Here is a tiny trained network, its code and every weight. The questions are about switching its units off for an input and a target symbol, where a switched-off unit gives its printed mean instead of its output.

import numpy as np


def w(rows, s, z=0):
    codes = np.array(rows[::2]) - 128.0
    scale = np.full(codes.shape[1], s)
    scale[-1] = z or s
    return codes * scale


def norm(h):
    return h / np.sqrt((h * h).mean(-1, keepdims=True) + 1e-5)


def f(y):
    return np.maximum(y, 0)


def softmax(a):
    e = np.exp(a - a.max(-1, keepdims=True))
    return e / e.sum(-1, keepdims=True)


def log_softmax(a):
    a = a - a.max(-1, keepdims=True)
    return a - np.log(np.exp(a).sum(-1, keepdims=True))


def net(x, mask):
    ids = ['ΔΠΣΨΩαβγζηθμτ'.index(c) for c in x.split()]
    T = len(ids)
    res = E[ids] + P[:T]
    u = 0
    for l in range(2):
        r = norm(res)
        for j in range(2):
            rows = slice(4 * j, 4 * j + 4)
            q, k, v = (r @ M[l][rows].T for M in (Q, K, V))
            z = softmax(np.where(np.tri(T) > 0, q @ k.T / 4**0.5, -1e9)) @ v
            o = O[l][rows]
            res = res + np.where(mask[u + j], z, o[:, -1]) @ o[:, :-1]
        u += 2
        y = f(norm(res) @ A[l][:, :-1].T + A[l][:, -1])
        res = res + np.where(mask[u : u + 4], y, B[l][:, -1]) @ B[l][:, :-1]
        u += 4
    return log_softmax(norm(res)[-1] @ U[:, :-1].T + U[:, -1])


Q, K, V, O, A, B = {}, {}, {}, {}, {}, {}
E = w([
[117,117,128,96,50,189,92],'Δ',
[61,160,151,128,71,71,150],'Π',
[130,191,233,135,161,114,82],'Σ',
[125,81,97,136,97,199,107],'Ψ',
[160,145,168,92,224,120,102],'Ω',
[145,153,158,63,111,136,53],'α',
[123,179,73,77,100,68,145],'β',
[86,52,143,179,113,178,125],'γ',
[99,93,162,119,196,105,173],'ζ',
[111,221,198,147,160,60,148],'η',
[75,80,152,101,132,109,70],'θ',
[129,89,120,118,95,186,58],'μ',
[141,250,160,98,97,90,123],'τ',
],0.014)
P = w([
[120,139,108,110,131,149,143],'0',
[145,107,68,167,108,71,85],'1',
[136,117,35,215,135,105,86],'2',
[93,145,47,160,162,126,95],'3',
[83,108,156,70,96,150,129],'4',
[173,70,143,128,80,78,125],'5',
[179,82,84,202,107,69,101],'6',
[68,151,51,166,155,166,87],'7',
[65,132,118,74,132,166,123],'8',
[118,84,97,54,88,107,161],'9',
[157,68,97,163,181,26,61],'10',
[128,107,50,254,141,110,61],'11',
],0.014)
Q[0] = w([
[181,90,205,96,70,140,188],'0.h1',
[21,195,112,107,145,209,121],'0.h1',
[218,91,153,155,81,62,86],'0.h1',
[156,159,36,253,184,115,49],'0.h1',
[127,131,123,135,126,125,149],'0.h2',
[128,108,133,112,122,136,133],'0.h2',
[130,129,154,119,127,129,137],'0.h2',
[131,127,119,146,128,155,120],'0.h2',
],0.023)
K[0] = w([
[209,120,40,186,165,66,99],'0.h1',
[144,64,207,26,72,98,186],'0.h1',
[68,170,49,207,145,128,89],'0.h1',
[6,192,111,27,195,232,139],'0.h1',
[138,141,117,122,149,129,109],'0.h2',
[175,98,139,136,107,103,143],'0.h2',
[123,116,125,125,131,98,114],'0.h2',
[122,121,126,99,140,116,134],'0.h2',
],0.019)
V[0] = w([
[35,38,108,154,156,60,208],'0.h1',
[157,72,87,83,135,156,40],'0.h1',
[68,131,99,112,29,70,129],'0.h1',
[92,154,236,167,147,78,22],'0.h1',
[148,109,101,133,119,98,205],'0.h2',
[121,99,161,102,67,96,132],'0.h2',
[88,118,128,250,114,172,123],'0.h2',
[112,123,197,73,136,191,199],'0.h2',
],0.019)
O[0] = w([
[78,123,148,95,161,62,13,141],'0.h1',
[68,207,81,143,166,118,159,180],'0.h1',
[198,126,128,120,173,53,137,252],'0.h1',
[123,117,186,248,125,120,146,243],'0.h1',
[140,196,127,102,104,117,106,65],'0.h2',
[153,154,126,174,163,111,169,153],'0.h2',
[125,108,66,121,20,112,110,96],'0.h2',
[88,132,159,92,111,66,175,12],'0.h2',
],0.017,0.013)
A[0] = w([
[125,168,85,75,196,54,33,166],'0.n1',
[125,105,127,40,75,139,115,5],'0.n2',
[94,191,135,196,75,58,181,96],'0.n3',
[86,124,249,155,91,110,152,193],'0.n4',
],0.02,0.0018)
B[0] = w([
[142,35,36,179,157,172,153,254],'0.n1',
[167,60,191,112,119,157,189,132],'0.n2',
[146,114,198,151,252,165,105,185],'0.n3',
[137,95,43,91,112,210,95,163],'0.n4',
],0.016,0.021)
Q[1] = w([
[154,79,131,108,131,115,156],'1.h1',
[159,93,47,216,188,253,208],'1.h1',
[126,170,134,110,115,116,103],'1.h1',
[162,122,122,137,142,113,176],'1.h1',
[146,190,133,113,53,136,90],'1.h2',
[121,152,112,120,125,71,94],'1.h2',
[130,71,129,140,141,180,112],'1.h2',
[79,135,133,163,94,101,143],'1.h2',
],0.021)
K[1] = w([
[99,192,217,46,134,87,101],'1.h1',
[32,6,215,23,153,106,237],'1.h1',
[156,94,90,193,129,139,141],'1.h1',
[149,137,170,156,175,104,116],'1.h1',
[188,224,130,162,141,114,51],'1.h2',
[148,117,92,143,113,179,71],'1.h2',
[120,126,195,72,147,97,136],'1.h2',
[116,154,84,157,71,52,115],'1.h2',
],0.015)
V[1] = w([
[237,139,59,98,75,196,118],'1.h1',
[102,94,184,4,141,91,215],'1.h1',
[117,29,106,177,73,99,143],'1.h1',
[126,186,56,123,147,113,37],'1.h1',
[128,133,77,131,133,230,144],'1.h2',
[116,91,94,200,139,112,140],'1.h2',
[89,158,76,145,102,86,190],'1.h2',
[67,45,125,144,71,160,140],'1.h2',
],0.024)
O[1] = w([
[104,127,198,17,199,114,186,142],'1.h1',
[123,104,85,140,3,22,152,105],'1.h1',
[125,77,68,111,97,214,161,178],'1.h1',
[183,183,109,96,219,114,120,36],'1.h1',
[90,190,174,105,104,93,154,251],'1.h2',
[171,190,168,93,115,189,106,255],'1.h2',
[129,192,102,159,161,171,193,66],'1.h2',
[122,233,80,146,123,98,64,149],'1.h2',
],0.018,0.015)
A[1] = w([
[72,95,167,80,127,97,166,138],'1.n1',
[158,84,112,110,115,65,36,155],'1.n2',
[176,129,115,122,165,253,95,2],'1.n3',
[96,71,137,177,167,100,147,216],'1.n4',
],0.028,0.0041)
B[1] = w([
[123,138,151,152,107,51,26,186],'1.n1',
[136,201,207,35,177,172,149,163],'1.n2',
[60,103,124,123,125,6,152,253],'1.n3',
[197,135,89,145,121,192,119,203],'1.n4',
],0.021,0.025)
U = w([
[103,187,107,102,111,34,152,2],'Δ',
[200,139,178,87,178,115,114,104],'Π',
[138,114,142,153,109,246,155,207],'Σ',
[89,142,49,93,87,133,149,155],'Ψ',
[9,145,138,137,97,168,117,97],'Ω',
[122,176,150,130,164,181,202,165],'α',
[158,59,75,83,156,115,175,116],'β',
[141,144,62,99,70,175,62,194],'γ',
[46,118,150,61,150,165,84,114],'ζ',
[125,85,186,125,62,119,53,94],'η',
[121,123,113,198,181,112,77,135],'θ',
[90,243,142,122,111,128,110,174],'μ',
[176,112,151,150,73,68,189,121],'τ',
],0.013,0.0034)

Each question gives the input, a string of symbols that net reads in full, and the target symbol t.
The units are the heads (4 rows each of Q, K, V and O) and the neurons (one row each of A and B). Each row of codes is followed by its name. A weight is (code - 128) times the scale printed after its matrix; where a second scale follows, it is the last column's (O, A, B and U).
mask holds one flag per unit, layer by layer, with each layer's heads first. A switched-off unit (its flag False) gives its mean, the last column of its rows in O or B, instead of its output. The means were averaged over made-up inputs and are rounded, as every weight is.
A unit's drop is (log p(t) with every unit on - log p(t) with that unit switched off) / (log p(t) with every unit on - log p(t) with every unit switched off).
The circuit of an input: a set's keep is (log p(t) with only the set's units on - log p(t) with every unit switched off) / (log p(t) with every unit on - log p(t) with every unit switched off). Starting from all 12 units, units are removed one at a time, each time the one whose removal leaves the highest keep (on an exact tie, the one counted first), for as long as the keep stays at least 0.8.
units of the circuit, in order: the units of the circuit, biggest drop first
top k neurons: the k neurons with the biggest drops, biggest first
top k neurons in layer l: the k neurons of layer l with the biggest drops, biggest first
which heads matter: for each layer, one digit per head in row order, 1 if its drop is at least 0.15 and else 0, layers parted by /
input τ θ τ Ω θ μ, target η: which heads matter -> 11 / 10
input θ ζ β Π θ θ Π θ θ Ψ, target Π: which heads matter -> 10 / 00
input τ θ Δ η θ τ ζ Δ α, target τ: which heads matter -> 10 / 00
input τ θ Π Δ η, target η: top 2 neurons in layer 0 -> [0.n1, 0.n4]
input θ τ τ Ψ γ, target τ: units of the circuit, in order -> [0.h1]
input Ω Π θ θ, target μ: units of the circuit, in order -> [1.h2, 0.h1]
input θ η Ω τ β θ, target Ω: top 3 neurons in layer 1 -> [1.n3, 1.n4, 1.n1]
input β τ η θ τ Σ, target Π: which heads matter -> 01 / 10
input μ Σ Δ θ, target μ: units of the circuit, in order -> [0.h1, 0.n1]
input Ψ θ Π Δ τ θ θ θ γ, target Δ: which heads matter -> 11 / 11
input τ μ Σ η β Δ θ τ μ β, target η: units of the circuit, in order -> [0.h2, 1.h1, 0.h1, 1.n1]
input β θ θ β, target Π: which heads matter -> 11 / 10
input Ψ θ θ α ζ β τ Δ Π, target Δ: which heads matter -> 11 / 11
input Ω θ τ α, target μ: units of the circuit, in order -> [1.h2, 0.h1]
input τ τ θ τ θ θ θ Π β τ τ τ, target β: units of the circuit, in order -> [0.h1]
input Σ γ Ψ θ θ θ Ω θ τ ζ, target Ω: which heads matter -> 11 / 00
input β Ω θ Π θ θ, target Π: which heads matter -> 01 / 10
input θ θ θ τ τ τ β μ τ, target τ: top 2 neurons -> [1.n3, 0.n1]
input Π η θ μ Ω, target β: top 2 neurons -> [1.n3, 1.n1]
input β α η Π θ θ μ β, target Π: which heads matter -> 10 / 10
input Ω η β, target μ: which heads matter -> 10 / 01
input Δ θ θ, target τ: top 2 neurons in layer 0 -> [0.n1, 0.n4]
input η τ Ψ θ θ Ω, target ζ: units of the circuit, in order -> [0.h1]
input τ θ θ β θ θ τ θ Ψ θ β, target η: units of the circuit, in order -> [1.h1, 0.h2, 0.h1, 1.n1]
input η θ τ Π β, target ζ: units of the circuit, in order -> [1.h1, 0.h1]
input τ η τ θ τ τ Ω γ Δ μ α Δ, target η: which heads matter -> 11 / 10
input α θ θ Π α α θ η, target α: units of the circuit, in order -> [0.h1]
